Below is a small trained network, with its code and all its weights. Each question gives an input and a class and asks what happens when units are switched off, that is, made to give their printed mean instead of their output.

import numpy as np


def w(rows, s, z=0):
    codes = np.array(rows[::2]) - 128.0
    scale = np.full(codes.shape[1], s)
    scale[-1] = z or s
    return codes * scale


def norm(h):
    return h / np.sqrt((h * h).mean(-1, keepdims=True) + 1e-5)


def f(y):
    return np.maximum(y, 0)


def log_softmax(a):
    a = a - a.max(-1, keepdims=True)
    return a - np.log(np.exp(a).sum(-1, keepdims=True))


def net(x, mask):
    res = np.array(x, float).reshape(1, 4) / 4 @ E
    u = 0
    for l in range(2):
        y = f(norm(res) @ A[l][:, :-1].T + A[l][:, -1])
        res = res + np.where(mask[u : u + 10], y, B[l][:, -1]) @ B[l][:, :-1]
        u += 10
    return log_softmax(norm(res)[-1] @ U[:, :-1].T + U[:, -1])


A, B = {}, {}
E = w([
[174,151,147,119,209,148,226,126,72],'x0',
[144,188,120,138,101,255,101,122,89],'x1',
[119,183,158,129,70,117,182,127,164],'x2',
[103,171,59,205,154,130,146,135,170],'x3',
],0.0016)
A[0] = w([
[96,158,116,169,122,208,129,116,94,61],'0.n0',
[135,156,143,138,77,72,170,96,138,77],'0.n1',
[157,136,99,131,183,133,195,135,145,94],'0.n2',
[120,157,159,120,76,208,80,146,88,72],'0.n3',
[116,66,150,126,140,47,133,129,124,243],'0.n4',
[127,71,86,93,187,164,42,59,54,100],'0.n5',
[74,114,117,150,108,124,83,100,172,254],'0.n6',
[137,201,188,111,5,122,196,88,141,29],'0.n7',
[166,90,239,23,96,136,91,88,85,20],'0.n8',
[164,194,129,122,96,112,175,153,120,101],'0.n9',
],0.0026,0.0016)
B[0] = w([
[161,186,101,41,152,96,109,113,150,174],'0.n0',
[80,150,157,112,182,168,108,172,179,165],'0.n1',
[89,108,158,107,74,151,108,80,68,185],'0.n2',
[189,187,93,58,177,83,87,108,148,186],'0.n3',
[185,216,132,93,125,152,94,126,136,251],'0.n4',
[74,134,231,150,159,183,153,197,234,216],'0.n5',
[135,139,166,94,144,150,174,117,5,221],'0.n6',
[77,84,180,131,209,209,118,198,193,193],'0.n7',
[223,66,78,160,45,134,200,165,140,212],'0.n8',
[99,70,135,127,190,179,86,134,115,170],'0.n9',
],0.0027,0.0025)
A[1] = w([
[59,174,123,84,165,125,113,118,116,208],'1.n0',
[111,113,117,116,144,3,156,126,176,60],'1.n1',
[117,139,33,223,125,117,161,90,144,12],'1.n2',
[113,60,167,96,172,33,167,126,142,169],'1.n3',
[89,137,63,212,165,146,135,142,179,79],'1.n4',
[89,99,110,121,51,142,15,148,136,118],'1.n5',
[120,185,45,189,146,126,140,117,146,95],'1.n6',
[59,136,131,102,48,126,115,91,201,147],'1.n7',
[171,141,161,91,177,170,200,170,66,187],'1.n8',
[140,46,125,164,212,121,62,144,124,87],'1.n9',
],0.0033,0.0011)
B[1] = w([
[176,44,150,121,72,73,93,139,162,184],'1.n0',
[160,212,70,83,133,235,42,114,95,170],'1.n1',
[210,45,177,79,65,113,164,134,90,151],'1.n2',
[131,170,83,148,114,254,104,114,99,191],'1.n3',
[169,62,207,61,86,156,173,166,129,168],'1.n4',
[89,147,77,189,202,52,252,80,80,166],'1.n5',
[171,77,167,64,85,115,125,146,90,168],'1.n6',
[124,98,132,186,231,144,163,116,86,157],'1.n7',
[58,122,74,180,102,35,89,104,136,254],'1.n8',
[71,197,197,146,104,188,183,177,205,165],'1.n9',
],0.003,0.0041)
U = w([
[180,232,60,69,135,196,41,101,118,134],'0',
[211,20,160,84,38,128,175,157,107,133],'1',
[44,139,203,162,187,197,150,182,216,138],'2',
[78,131,84,191,179,53,186,39,40,129],'3',
[118,109,116,151,73,11,50,124,222,123],'4',
[168,86,103,158,140,105,133,4,255,8],'5',
],0.0096,0.016)

Each question gives the input, the list of numbers given to net, and the class t.
The units are the neurons (one row each of A and B). Each row of codes is followed by its name. A weight is (code - 128) times the scale printed after its matrix; where a second scale follows, it is the last column's (A, B and U).
mask holds one flag per neuron, layer by layer. A switched-off neuron (its flag False) gives its mean, the last column of its row in B, instead of its output. The means were averaged over made-up inputs and are rounded, as every weight is.
A unit's drop is (log p(t) with every unit on - log p(t) with that unit switched off) / (log p(t) with every unit on - log p(t) with every unit switched off).
The circuit of an input: a set's keep is (log p(t) with only the set's units on - log p(t) with every unit switched off) / (log p(t) with every unit on - log p(t) with every unit switched off). Starting from the 12 units with the biggest drops (on a tie, the unit counted first), units are removed one at a time, each time the one whose removal leaves the highest keep (on an exact tie, the one counted first), for as long as the keep stays at least 0.8.
circuit, biggest first: the units of the circuit, biggest drop first
unit that matters most: the unit with the biggest drop
top k neurons: the k neurons with the biggest drops, biggest first
top k neurons in layer l: the k neurons of layer l with the biggest drops, biggest first
input [2,0,0,-2], class 4: circuit, biggest first -> [1.n8]
input [-1,-7,4,8], class 1: top 3 neurons -> [1.n2 1.n4 1.n6]
input [-6,-2,8,1], class 2: top 2 neurons in layer 0 -> [0.n7 0.n1]
input [4,-3,4,4], class 1: circuit, biggest first -> [0.n6 1.n4 1.n6]
input [-3,7,-8,-7], class 2: top 3 neurons -> [0.n5 0.n4 1.n1]
input [7,7,7,8], class 1: top 3 neurons in layer 0 -> [0.n4 0.n5 0.n6]
input [8,-8,4,2], class 0: circuit, biggest first -> [1.n1 1.n3]
input [7,-3,8,-2], class 2: top 4 neurons -> [0.n7 0.n1 1.n5 0.n6]
input [-5,5,6,4], class 2: circuit, biggest first -> [0.n7 1.n7]
input [-7,-4,-5,5], class 3: top 2 neurons -> [1.n5 0.n7]
input [-6,-7,-6,7], class 0: circuit, biggest first -> [1.n1 1.n8]
input [-7,3,6,-5], class 3: top 3 neurons -> [1.n5 0.n5 1.n7]
input [0,3,8,8], class 1: top 3 neurons -> [0.n5 1.n4 1.n6]
input [-8,6,0,-1], class 3: circuit, biggest first -> [1.n5]
input [-7,5,0,1], class 3: top 2 neurons -> [1.n5 0.n4]
input [-5,3,4,3], class 3: circuit, biggest first -> [1.n5 1.n7]
input [3,2,-8,6], class 2: top 3 neurons -> [0.n5 1.n9 0.n8]
input [5,6,3,7], class 1: top 3 neurons -> [0.n4 1.n6 0.n6]
input [-8,3,-2,7], class 3: top 2 neurons in layer 0 -> [0.n8 0.n6]
input [6,3,0,-5], class 3: unit that matters most -> 1.n8
input [-6,5,-1,-4], class 3: top 3 neurons in layer 1 -> [1.n5 1.n1 1.n3]
input [5,-6,-6,-4], class 0: top 2 neurons -> [1.n3 0.n7]
input [-1,2,8,-7], class 2: top 2 neurons in layer 0 -> [0.n7 0.n1]
input [-5,1,-4,5], class 1: top 2 neurons in layer 1 -> [1.n4 1.n8]
input [-2,6,-8,-3], class 2: top 2 neurons in layer 0 -> [0.n5 0.n4]
input [-7,-7,6,4], class 0: top 2 neurons in layer 1 -> [1.n1 1.n8]
input [-2,-1,-3,4], class 1: unit that matters most -> 0.n7
input [1,-8,-6,8], class 0: top 2 neurons -> [1.n1 1.n3]
